Below are the code and all the weights of a small trained network. Each question names an input and a class and asks about switching units off, where a switched-off unit gives its printed mean instead of its output.

import numpy as np


def w(rows, s, z=0):
    codes = np.array(rows[::2]) - 128.0
    scale = np.full(codes.shape[1], s)
    scale[-1] = z or s
    return codes * scale


def f(y):
    return y / 2 * (1 + np.tanh(0.7978845608 * (y + 0.044715 * y**3)))


def log_softmax(a):
    a = a - a.max(-1, keepdims=True)
    return a - np.log(np.exp(a).sum(-1, keepdims=True))


def net(x, mask):
    res = np.array(x, float).reshape(1, 7) / 4 @ E
    y = f(res @ A[0][:, :-1].T + A[0][:, -1])
    res = res + np.where(mask, y, B[0][:, -1]) @ B[0][:, :-1]
    return log_softmax(res[-1] @ U[:, :-1].T + U[:, -1])


A, B = {}, {}
E = w([
[186,254,184],'x0',
[77,123,184],'x1',
[55,132,138],'x2',
[87,118,69],'x3',
[122,143,115],'x4',
[189,79,190],'x5',
[183,118,54],'x6',
],0.0081)
A[0] = w([
[69,47,168,254],'n1',
[252,74,133,252],'n2',
[101,71,28,233],'n3',
[198,58,80,78],'n4',
[151,97,42,132],'n5',
[52,187,79,55],'n6',
[203,123,166,43],'n7',
],0.014,0.0054)
B[0] = w([
[31,156,33,216],'n1',
[88,68,26,252],'n2',
[73,159,198,246],'n3',
[152,207,105,188],'n4',
[117,255,133,198],'n5',
[179,122,186,176],'n6',
[163,14,119,164],'n7',
],0.0092,0.011)
U = w([
[121,88,190,74],'0',
[49,94,114,192],'1',
[180,51,207,248],'2',
[162,69,216,28],'3',
[210,129,144,35],'4',
[221,134,50,75],'5',
[125,244,155,165],'6',
[123,66,94,35],'7',
],0.011,0.012)

Each question gives the input, the list of numbers given to net, and the class t.
The units are the neurons (one row each of A and B). Each row of codes is followed by its name. A weight is (code - 128) times the scale printed after its matrix; where a second scale follows, it is the last column's (A, B and U).
mask holds one flag per neuron, in row order. A switched-off neuron (its flag False) gives its mean, the last column of its row in B, instead of its output. The means were averaged over made-up inputs and are rounded, as every weight is.
A unit's drop is (log p(t) with every unit on - log p(t) with that unit switched off) / (log p(t) with every unit on - log p(t) with every unit switched off).
The circuit of an input: a set's keep is (log p(t) with only the set's units on - log p(t) with every unit switched off) / (log p(t) with every unit on - log p(t) with every unit switched off). Starting from all 7 units, units are removed one at a time, each time the one whose removal leaves the highest keep (on an exact tie, the one counted first), for as long as the keep stays at least 0.8.
circuit, biggest first: the units of the circuit, biggest drop first
most important unit: the unit with the biggest drop
k most important neurons: the k neurons with the biggest drops, biggest first
drop when u is switched off: that unit's drop, to one decimal
input [5,4,-8,8,2,7,5], class 5: 2 most important neurons	[n3 n2]
input [1,0,-3,4,2,7,4], class 5: circuit, biggest first	[n4 n3 n2]
input [-6,-7,-8,3,-7,4,8], class 6: 2 most important neurons	[n5 n3]
input [-2,6,-7,4,-7,-2,3], class 6: most important unit	n7
input [7,-1,-8,8,-8,-4,-3], class 5: 2 most important neurons	[n3 n5]
input [-1,-7,-4,-2,4,8,-2], class 5: circuit, biggest first	[n4 n3]
input [-7,5,-1,4,-3,-3,5], class 6: circuit, biggest first	[n5 n2]
input [-8,2,-7,3,0,-2,2], class 6: circuit, biggest first	[n5 n4]
input [1,-6,-4,5,-3,2,8], class 6: 2 most important neurons	[n5 n3]
input [5,-2,4,0,5,2,-5], class 2: 2 most important neurons	[n5 n1]
input [1,-6,5,0,-2,6,0], class 7: circuit, biggest first	[n3 n2 n5]
input [-7,-8,-5,-8,2,7,-1], class 5: 2 most important neurons	[n4 n5]
input [2,-1,-5,-5,1,-1,-1], class 5: 3 most important neurons	[n3 n2 n6]
input [5,-8,-5,-8,-1,5,2], class 5: most important unit	n2
input [8,5,-8,-4,3,2,8], class 5: 2 most important neurons	[n2 n3]
input [7,-4,-6,3,6,6,-7], class 2: 2 most important neurons	[n1 n7]
input [7,-5,-4,6,-5,7,-1], class 5: 2 most important neurons	[n2 n3]
input [6,-1,4,4,-8,6,8], class 5: 3 most important neurons	[n3 n2 n1]
input [5,-1,6,-6,6,4,-1], class 2: drop when n5 is switched off	0.1
input [-4,-7,3,6,6,-6,6], class 6: drop when n4 is switched off	0.0
input [-2,-4,-5,-2,5,-4,4], class 6: drop when n5 is switched off	0.3
input [1,5,-5,-8,5,-2,-1], class 2: most important neuron	[n1]
input [-8,-5,3,-5,-3,1,2], class 6: 2 most important neurons	[n5 n4]
